Here is a tiny trained network, its code and every weight. The questions are about switching its units off for an input and a class, where a switched-off unit gives its printed mean instead of its output.

import numpy as np


def w(rows, s, z=0):
    codes = np.array(rows[::2]) - 128.0
    scale = np.full(codes.shape[1], s)
    scale[-1] = z or s
    return codes * scale


def norm(h):
    return h / np.sqrt((h * h).mean(-1, keepdims=True) + 1e-5)


def f(y):
    return np.maximum(y, 0)


def log_softmax(a):
    a = a - a.max(-1, keepdims=True)
    return a - np.log(np.exp(a).sum(-1, keepdims=True))


def net(x, mask):
    res = np.array(x, float).reshape(1, 2) / 4 @ E
    u = 0
    for l in range(2):
        y = f(norm(res) @ A[l][:, :-1].T + A[l][:, -1])
        res = res + np.where(mask[u : u + 16], y, B[l][:, -1]) @ B[l][:, :-1]
        u += 16
    return log_softmax(norm(res)[-1] @ U[:, :-1].T + U[:, -1])


A, B = {}, {}
E = w([
[67,255,250],'x0',
[161,130,249],'x1',
],0.0059)
A[0] = w([
[150,115,129,174],'0.n1',
[170,87,76,181],'0.n2',
[67,59,104,38],'0.n3',
[142,198,133,226],'0.n4',
[201,10,41,157],'0.n5',
[205,83,114,128],'0.n6',
[206,215,151,210],'0.n7',
[109,44,64,49],'0.n8',
[147,120,92,80],'0.n9',
[184,143,84,191],'0.n10',
[165,77,128,139],'0.n11',
[153,119,75,35],'0.n12',
[191,135,238,190],'0.n13',
[156,105,156,2],'0.n14',
[96,80,148,112],'0.n15',
[171,59,48,73],'0.n16',
],0.011,0.002)
B[0] = w([
[56,176,149,147],'0.n1',
[93,93,130,191],'0.n2',
[159,123,203,153],'0.n3',
[93,77,35,175],'0.n4',
[121,117,189,254],'0.n5',
[167,96,28,182],'0.n6',
[192,95,110,179],'0.n7',
[158,103,196,192],'0.n8',
[158,106,255,151],'0.n9',
[28,140,146,163],'0.n10',
[76,57,160,169],'0.n11',
[188,123,228,158],'0.n12',
[99,109,86,218],'0.n13',
[94,204,208,140],'0.n14',
[185,145,50,137],'0.n15',
[156,145,150,209],'0.n16',
],0.0057,0.0094)
A[1] = w([
[156,108,164,190],'1.n1',
[142,148,154,107],'1.n2',
[198,71,120,65],'1.n3',
[154,100,154,173],'1.n4',
[117,188,114,186],'1.n5',
[116,100,79,232],'1.n6',
[146,7,184,224],'1.n7',
[147,110,86,112],'1.n8',
[172,82,149,120],'1.n9',
[115,151,142,170],'1.n10',
[123,149,128,165],'1.n11',
[148,208,153,79],'1.n12',
[96,237,144,2],'1.n13',
[128,147,126,99],'1.n14',
[189,129,144,87],'1.n15',
[132,129,178,122],'1.n16',
],0.015,0.0032)
B[1] = w([
[84,160,81,173],'1.n1',
[62,152,67,136],'1.n2',
[177,234,76,161],'1.n3',
[108,205,124,169],'1.n4',
[254,130,91,149],'1.n5',
[51,135,205,153],'1.n6',
[97,143,115,252],'1.n7',
[151,108,216,134],'1.n8',
[202,110,98,171],'1.n9',
[143,129,78,142],'1.n10',
[141,175,120,137],'1.n11',
[136,70,80,141],'1.n12',
[171,65,112,154],'1.n13',
[120,59,196,130],'1.n14',
[154,56,101,137],'1.n15',
[137,95,85,161],'1.n16',
],0.0069,0.017)
U = w([
[216,35,77,192],'0',
[60,191,40,176],'1',
[3,56,214,118],'2',
[172,142,202,9],'3',
[166,143,186,2],'4',
],0.016,0.0094)

Each question gives the input, the list of numbers given to net, and the class t.
The units are the neurons (one row each of A and B). Each row of codes is followed by its name. A weight is (code - 128) times the scale printed after its matrix; where a second scale follows, it is the last column's (A, B and U).
mask holds one flag per neuron, layer by layer. A switched-off neuron (its flag False) gives its mean, the last column of its row in B, instead of its output. The means were averaged over made-up inputs and are rounded, as every weight is.
A unit's drop is (log p(t) with every unit on - log p(t) with that unit switched off) / (log p(t) with every unit on - log p(t) with every unit switched off).
The circuit of an input: a set's keep is (log p(t) with only the set's units on - log p(t) with every unit switched off) / (log p(t) with every unit on - log p(t) with every unit switched off). Starting from the 12 units with the biggest drops (on a tie, the unit counted first), units are removed one at a time, each time the one whose removal leaves the highest keep (on an exact tie, the one counted first), for as long as the keep stays at least 0.8.
units of the circuit, in order: the units of the circuit, biggest drop first
most important unit: the unit with the biggest drop
k most important neurons: the k neurons with the biggest drops, biggest first
top k neurons in layer l: the k neurons of layer l with the biggest drops, biggest first
drop when u is switched off: that unit's drop, to one decimal
input [-2,-2], class 2: most important unit : 0.n5
input [3,-2], class 2: units of the circuit, in order : (1.n3 1.n9)
input [-5,-8], class 1: top 2 neurons in layer 0 : (0.n10 0.n7)
input [-3,0], class 2: units of the circuit, in order : (0.n5 0.n10 1.n5)
input [2,-2], class 2: 2 most important neurons : (1.n6 0.n4)
input [-3,-1], class 2: 2 most important neurons : (0.n5 0.n10)
input [8,-6], class 0: top 2 neurons in layer 1 : (1.n13 1.n5)
input [3,2], class 2: 3 most important neurons : (0.n4 0.n13 0.n5)
input [-2,-3], class 2: 4 most important neurons : (0.n10 0.n7 0.n5 1.n5)
input [2,4], class 1: 3 most important neurons : (0.n10 0.n7 0.n2)
input [4,1], class 0: top 2 neurons in layer 1 : (1.n7 1.n5)
input [4,-4], class 0: top 3 neurons in layer 1 : (1.n5 1.n7 1.n4)
input [-5,6], class 1: top 2 neurons in layer 1 : (1.n7 1.n3)
input [8,-4], class 0: top neuron in layer 1 : (1.n13)
input [0,-3], class 2: top 3 neurons in layer 0 : (0.n6 0.n7 0.n10)
input [-1,2], class 2: top 2 neurons in layer 0 : (0.n13 0.n8)
input [-3,-2], class 2: top 3 neurons in layer 1 : (1.n5 1.n7 1.n13)
input [6,-5], class 0: drop when 0.n13 is switched off : 0.2
input [4,2], class 0: drop when 0.n2 is switched off : 1.2
input [5,-3], class 0: most important unit : 1.n5
input [3,0], class 2: drop when 0.n4 is switched off : 2.3
